Here is a tiny trained network, its code and every weight. The questions are about switching its units off for an input and a target symbol, where a switched-off unit gives its printed mean instead of its output.

import numpy as np


def w(rows, s, z=0):
    codes = np.array(rows[::2]) - 128.0
    scale = np.full(codes.shape[1], s)
    scale[-1] = z or s
    return codes * scale


def norm(h):
    return h / np.sqrt((h * h).mean(-1, keepdims=True) + 1e-5)


def f(y):
    return y / 2 * (1 + np.tanh(0.7978845608 * (y + 0.044715 * y**3)))


def softmax(a):
    e = np.exp(a - a.max(-1, keepdims=True))
    return e / e.sum(-1, keepdims=True)


def log_softmax(a):
    a = a - a.max(-1, keepdims=True)
    return a - np.log(np.exp(a).sum(-1, keepdims=True))


def net(x, mask):
    ids = ['ΣΦαγεηθλμψ'.index(c) for c in x.split()]
    T = len(ids)
    res = E[ids] + P[:T]
    u = 0
    for l in range(2):
        r = norm(res)
        for j in range(2):
            rows = slice(2 * j, 2 * j + 2)
            q, k, v = (r @ M[l][rows].T for M in (Q, K, V))
            z = softmax(np.where(np.tri(T) > 0, q @ k.T / 2**0.5, -1e9)) @ v
            o = O[l][rows]
            res = res + np.where(mask[u + j], z, o[:, -1]) @ o[:, :-1]
        u += 2
        y = f(norm(res) @ A[l][:, :-1].T + A[l][:, -1])
        res = res + np.where(mask[u : u + 8], y, B[l][:, -1]) @ B[l][:, :-1]
        u += 8
    return log_softmax(norm(res)[-1] @ U[:, :-1].T + U[:, -1])


Q, K, V, O, A, B = {}, {}, {}, {}, {}, {}
E = w([
[212,153,131,104,48,109,94,172,217,140],'Σ',
[99,97,213,139,152,103,176,226,60,126],'Φ',
[111,108,100,147,192,47,169,85,170,180],'α',
[139,44,219,106,120,74,95,64,42,76],'γ',
[122,123,103,8,209,170,3,155,152,141],'ε',
[150,38,120,16,82,48,232,112,176,111],'η',
[154,164,231,45,118,83,135,120,154,59],'θ',
[116,57,252,196,118,216,188,175,133,118],'λ',
[229,155,84,100,224,186,224,90,114,32],'μ',
[107,140,83,72,83,77,99,91,55,132],'ψ',
],0.018)
P = w([
[28,246,121,181,114,157,208,132,113,166],'0',
[254,87,189,97,151,91,97,77,225,48],'1',
[245,70,186,79,157,70,114,101,207,59],'2',
[246,74,197,104,160,75,124,113,189,65],'3',
[220,83,200,114,179,50,118,111,186,50],'4',
[206,78,209,113,182,55,142,115,169,69],'5',
[210,102,211,146,201,56,123,120,172,64],'6',
[220,102,204,148,199,35,135,109,132,68],'7',
[243,96,203,149,212,37,113,116,141,69],'8',
],0.0077)
Q[0] = w([
[160,112,254,73,220,71,189,119,171,95],'0.h1',
[159,127,144,138,197,42,128,174,131,117],'0.h1',
[171,101,151,180,231,76,161,156,104,100],'0.h2',
[58,66,16,202,133,176,174,142,85,131],'0.h2',
],0.0084)
K[0] = w([
[34,238,143,123,83,213,155,113,167,188],'0.h1',
[51,147,73,125,98,103,153,115,84,143],'0.h1',
[77,201,135,126,100,198,141,130,93,207],'0.h2',
[209,60,105,1,75,183,142,101,190,45],'0.h2',
],0.0068)
V[0] = w([
[107,131,162,151,141,106,160,136,107,1],'0.h1',
[113,93,117,190,112,192,179,94,106,99],'0.h1',
[115,138,168,89,130,197,121,78,203,155],'0.h2',
[148,94,129,109,214,98,72,35,101,125],'0.h2',
],0.0085)
O[0] = w([
[100,133,22,76,92,153,108,160,45,151,254],'0.h1',
[25,82,173,141,254,102,123,163,104,183,7],'0.h1',
[155,203,171,83,101,120,98,160,164,242,148],'0.h2',
[34,121,125,124,129,76,83,114,229,88,177],'0.h2',
],0.0095,0.0016)
A[0] = w([
[133,189,116,133,172,220,13,165,164,128,3],'0.n1',
[146,89,154,83,113,85,83,102,122,137,78],'0.n2',
[82,116,147,72,118,179,99,104,152,76,177],'0.n3',
[115,53,187,160,56,137,164,208,129,107,155],'0.n4',
[94,163,96,168,158,143,126,144,133,249,68],'0.n5',
[195,150,57,70,167,119,51,55,140,155,36],'0.n6',
[153,137,130,10,83,153,87,223,88,126,162],'0.n7',
[60,255,160,123,90,125,64,129,127,110,48],'0.n8',
],0.0086,0.0028)
B[0] = w([
[111,85,98,77,138,52,71,112,92,122,132],'0.n1',
[169,151,174,121,104,128,63,44,118,145,225],'0.n2',
[141,143,141,40,143,109,135,169,51,32,175],'0.n3',
[71,116,102,165,222,2,83,168,110,20,187],'0.n4',
[110,109,122,118,56,96,102,112,215,98,145],'0.n5',
[120,117,74,187,90,103,161,95,150,146,238],'0.n6',
[165,173,133,186,138,61,85,138,123,126,253],'0.n7',
[110,210,98,71,147,91,160,132,148,159,143],'0.n8',
],0.009,0.0044)
Q[1] = w([
[204,141,98,163,186,3,93,56,137,61],'1.h1',
[166,116,180,59,38,119,121,149,104,178],'1.h1',
[152,93,108,193,203,2,160,88,134,84],'1.h2',
[185,186,136,97,146,162,146,74,156,172],'1.h2',
],0.0092)
K[1] = w([
[59,127,35,111,244,119,224,141,69,141],'1.h1',
[168,18,119,247,191,183,57,113,162,116],'1.h1',
[93,214,98,188,147,111,255,167,60,142],'1.h2',
[132,61,82,195,195,121,139,49,191,137],'1.h2',
],0.0078)
V[1] = w([
[148,128,203,242,156,213,147,153,246,10],'1.h1',
[95,253,168,92,139,178,52,153,151,63],'1.h1',
[83,199,12,239,28,82,88,131,160,202],'1.h2',
[232,136,44,101,160,236,161,50,83,155],'1.h2',
],0.0053)
O[1] = w([
[140,208,147,121,242,1,99,193,18,135,100],'1.h1',
[117,118,101,228,116,198,16,181,101,51,2],'1.h1',
[19,208,103,180,164,106,198,47,93,151,225],'1.h2',
[150,155,193,7,121,154,37,70,82,149,60],'1.h2',
],0.0095,0.0045)
A[1] = w([
[59,65,42,149,110,93,105,69,160,114,128],'1.n1',
[94,106,176,214,142,195,67,232,84,81,129],'1.n2',
[63,125,122,31,254,99,166,100,114,166,169],'1.n3',
[178,190,128,183,166,165,158,91,152,206,232],'1.n4',
[130,136,221,198,199,61,67,137,70,174,2],'1.n5',
[214,124,202,116,108,188,106,69,68,111,70],'1.n6',
[177,191,137,170,208,194,124,187,63,32,98],'1.n7',
[59,31,29,115,248,126,85,131,86,195,81],'1.n8',
],0.007,0.0044)
B[1] = w([
[147,68,167,199,106,75,41,131,100,171,190],'1.n1',
[144,215,2,194,166,65,88,106,92,186,140],'1.n2',
[92,121,157,137,232,142,77,108,101,227,253],'1.n3',
[111,126,207,138,199,194,110,127,182,166,227],'1.n4',
[74,120,174,176,46,168,140,86,89,95,165],'1.n5',
[69,62,69,106,103,155,98,177,128,100,143],'1.n6',
[170,135,43,106,109,144,167,181,26,145,153],'1.n7',
[175,41,94,137,108,168,153,149,223,132,150],'1.n8',
],0.0096,0.0064)
U = w([
[128,168,141,194,218,77,152,159,109,120,121],'Σ',
[126,201,55,131,99,133,132,63,92,148,95],'Φ',
[117,99,178,94,153,82,168,91,192,163,200],'α',
[91,116,101,91,189,175,22,153,136,145,53],'γ',
[176,207,184,52,178,186,152,139,111,91,222],'ε',
[138,112,198,208,141,197,119,154,163,254,192],'η',
[173,202,170,178,93,165,128,209,234,106,53],'θ',
[123,86,101,172,119,119,147,220,118,84,174],'λ',
[185,114,47,94,164,182,240,155,128,135,50],'μ',
[82,80,193,181,112,206,119,59,81,72,2],'ψ',
],0.0089,0.003)

Each question gives the input, a string of symbols that net reads in full, and the target symbol t.
The units are the heads (2 rows each of Q, K, V and O) and the neurons (one row each of A and B). Each row of codes is followed by its name. A weight is (code - 128) times the scale printed after its matrix; where a second scale follows, it is the last column's (O, A, B and U).
mask holds one flag per unit, layer by layer, with each layer's heads first. A switched-off unit (its flag False) gives its mean, the last column of its rows in O or B, instead of its output. The means were averaged over made-up inputs and are rounded, as every weight is.
A unit's drop is (log p(t) with every unit on - log p(t) with that unit switched off) / (log p(t) with every unit on - log p(t) with every unit switched off).
The circuit of an input: a set's keep is (log p(t) with only the set's units on - log p(t) with every unit switched off) / (log p(t) with every unit on - log p(t) with every unit switched off). Starting from the 12 units with the biggest drops (on a tie, the unit counted first), units are removed one at a time, each time the one whose removal leaves the highest keep (on an exact tie, the one counted first), for as long as the keep stays at least 0.8.
units of the circuit, in order: the units of the circuit, biggest drop first
most important unit: the unit with the biggest drop
k most important neurons: the k neurons with the biggest drops, biggest first
heads that matter: for each layer, one digit per head in row order, 1 if its drop is at least 0.15 and else 0, layers parted by /
input θ θ θ, target θ: units of the circuit, in order : 1.h1; 0.n8
input ψ Σ α θ γ γ, target ψ: units of the circuit, in order : 1.h1; 0.n8
input α α α η θ θ λ, target λ: most important unit : 1.h2
input ε Φ λ, target λ: heads that matter : 00 / 10
input Σ η η, target ε: units of the circuit, in order : 0.h2; 1.h2
input α Φ α η μ Φ, target λ: heads that matter : 00 / 01
input γ α θ Φ θ μ η, target λ: heads that matter : 01 / 01
input α ψ Σ η, target Σ: heads that matter : 00 / 11
input α Σ ε α η α η α, target η: units of the circuit, in order : 0.n4; 1.n4
input λ α θ α α η θ, target η: heads that matter : 11 / 00
input α η η θ α Σ η, target Σ: heads that matter : 10 / 11
input Σ α η α λ α, target ε: units of the circuit, in order : 0.h2; 1.h2
input α α λ α α α Σ, target Σ: units of the circuit, in order : 1.h1; 0.n4; 0.n5; 0.h1
input ψ α ψ θ, target ψ: most important neuron : 0.n8
input α λ θ ψ, target Σ: units of the circuit, in order : 1.h1; 0.n5; 0.n4
input α Φ μ α α Σ Σ, target Σ: units of the circuit, in order : 1.h1; 0.n5; 0.h1
input θ α ε, target Φ: heads that matter : 10 / 00
input θ α Φ α γ, target Φ: heads that matter : 10 / 00
input θ Φ α θ γ Φ α ε, target Φ: 2 most important neurons : 0.n7; 0.n6
input α ψ α ψ θ, target Σ: units of the circuit, in order : 1.h2
input Σ α α θ θ, target ε: heads that matter : 10 / 01
input θ θ γ θ η θ, target θ: 2 most important neurons : 0.n7; 1.n3
